Below is a small trained network, with its code and all its weights. Each question gives an input and a class and asks what happens when units are switched off, that is, made to give their printed mean instead of their output.

import numpy as np


def w(rows, s, z=0):
    codes = np.array(rows[::2]) - 128.0
    scale = np.full(codes.shape[1], s)
    scale[-1] = z or s
    return codes * scale


def f(y):
    return y / 2 * (1 + np.tanh(0.7978845608 * (y + 0.044715 * y**3)))


def log_softmax(a):
    a = a - a.max(-1, keepdims=True)
    return a - np.log(np.exp(a).sum(-1, keepdims=True))


def net(x, mask):
    res = np.array(x, float).reshape(1, 7) / 4 @ E
    y = f(res @ A[0][:, :-1].T + A[0][:, -1])
    res = res + np.where(mask, y, B[0][:, -1]) @ B[0][:, :-1]
    return log_softmax(res[-1] @ U[:, :-1].T + U[:, -1])


A, B = {}, {}
E = w([
[9,109,207,79,163,156,208,118,166,87,110],'x0',
[141,48,127,91,135,223,68,110,232,202,125],'x1',
[160,38,98,107,171,174,136,228,75,57,43],'x2',
[184,150,183,142,126,101,167,194,168,130,115],'x3',
[138,61,79,156,220,144,236,79,75,180,181],'x4',
[118,122,117,119,147,130,107,92,119,109,138],'x5',
[161,146,123,102,121,128,160,131,137,136,118],'x6',
],0.011)
A[0] = w([
[181,115,63,172,115,81,83,153,120,156,150,53],'n1',
[21,130,177,104,130,126,176,117,179,79,90,103],'n2',
[122,134,129,131,120,62,137,153,48,66,141,86],'n3',
[112,204,179,94,48,158,78,117,141,111,181,86],'n4',
[143,115,138,160,183,131,176,117,106,189,240,172],'n5',
[137,141,164,115,76,67,159,114,67,99,135,81],'n6',
[112,163,141,80,100,120,58,149,154,66,78,46],'n7',
[149,66,97,75,175,140,86,208,88,58,2,5],'n8',
[172,76,152,86,166,187,68,139,216,183,131,127],'n9',
[130,160,133,127,93,125,89,122,121,137,61,71],'n10',
[197,147,62,179,131,73,45,135,131,142,126,71],'n11',
],0.01,0.0029)
B[0] = w([
[62,132,85,92,195,141,136,160,162,164,118,192],'n1',
[95,162,60,25,198,68,117,165,142,171,97,231],'n2',
[68,110,188,140,109,195,106,115,90,191,188,198],'n3',
[198,146,185,254,105,148,142,84,140,137,25,213],'n4',
[200,64,126,202,141,147,85,76,169,44,116,231],'n5',
[95,135,201,100,80,139,186,155,103,147,162,186],'n6',
[168,80,148,193,172,227,232,162,121,77,161,208],'n7',
[107,122,135,157,47,76,126,43,196,113,101,248],'n8',
[134,154,180,135,124,138,96,165,46,185,236,229],'n9',
[163,122,112,130,162,191,136,175,129,71,111,167],'n10',
[115,194,39,82,212,112,119,162,172,139,152,210],'n11',
],0.0093,0.015)
U = w([
[96,172,76,66,212,77,139,181,147,120,88,112],'0',
[196,50,120,203,154,146,186,132,80,57,77,83],'1',
[108,162,165,133,28,104,118,162,8,146,237,71],'2',
[144,163,129,194,28,28,105,60,202,103,109,251],'3',
],0.011,0.003)

Each question gives the input, the list of numbers given to net, and the class t.
The units are the neurons (one row each of A and B). Each row of codes is followed by its name. A weight is (code - 128) times the scale printed after its matrix; where a second scale follows, it is the last column's (A, B and U).
mask holds one flag per neuron, in row order. A switched-off neuron (its flag False) gives its mean, the last column of its row in B, instead of its output. The means were averaged over made-up inputs and are rounded, as every weight is.
A unit's drop is (log p(t) with every unit on - log p(t) with that unit switched off) / (log p(t) with every unit on - log p(t) with every unit switched off).
The circuit of an input: a set's keep is (log p(t) with only the set's units on - log p(t) with every unit switched off) / (log p(t) with every unit on - log p(t) with every unit switched off). Starting from all 11 units, units are removed one at a time, each time the one whose removal leaves the highest keep (on an exact tie, the one counted first), for as long as the keep stays at least 0.8.
units of the circuit, in order: the units of the circuit, biggest drop first
unit that matters most: the unit with the biggest drop
k most important neurons: the k neurons with the biggest drops, biggest first
drop of u: that unit's drop, to one decimal
input [7,7,6,-4,5,-1,-1], class 0: 3 most important neurons => n2, n3, n6
input [-6,-3,-7,2,8,-6,2], class 1: unit that matters most => n5
input [-2,-6,3,-4,-7,7,6], class 1: 2 most important neurons => n7, n9
input [-8,7,6,6,-7,1,-5], class 0: 3 most important neurons => n11, n1, n5
input [-1,2,-2,7,1,-4,-8], class 2: units of the circuit, in order => n4, n2
input [-1,4,5,2,3,5,-6], class 3: units of the circuit, in order => n8, n7
input [2,-1,1,-6,-4,-2,8], class 1: 2 most important neurons => n7, n11
input [2,4,3,-8,-2,3,0], class 2: 3 most important neurons => n9, n5, n4
input [0,6,5,6,4,8,-7], class 2: 2 most important neurons => n9, n4
input [-8,-2,7,-2,1,-5,-8], class 0: 2 most important neurons => n11, n1
input [-6,7,2,-4,2,-1,5], class 2: 2 most important neurons => n9, n2
input [-1,3,1,0,-2,8,3], class 2: 2 most important neurons => n5, n9
input [4,-6,8,4,0,0,-3], class 3: 2 most important neurons => n8, n9
input [7,-7,2,5,6,0,-2], class 0: 2 most important neurons => n2, n9
input [1,-5,-6,-7,-8,0,-4], class 1: 2 most important neurons => n7, n4
input [-2,7,4,2,5,5,0], class 2: units of the circuit, in order => n9
input [0,7,-2,-3,5,1,-6], class 2: 3 most important neurons => n9, n4, n7
input [3,6,5,2,-7,8,4], class 1: 3 most important neurons => n7, n10, n3
input [-8,4,6,-1,6,-3,2], class 0: drop of n1 => 0.3
input [-2,-2,-3,-2,-5,7,-6], class 1: drop of n7 => 0.2
input [8,-3,4,5,-1,-2,-2], class 0: unit that matters most => n2
input [7,-3,4,6,-1,1,-4], class 0: drop of n2 => 1.6
input [-2,-5,3,-1,-1,5,8], class 2: drop of n4 => 0.0
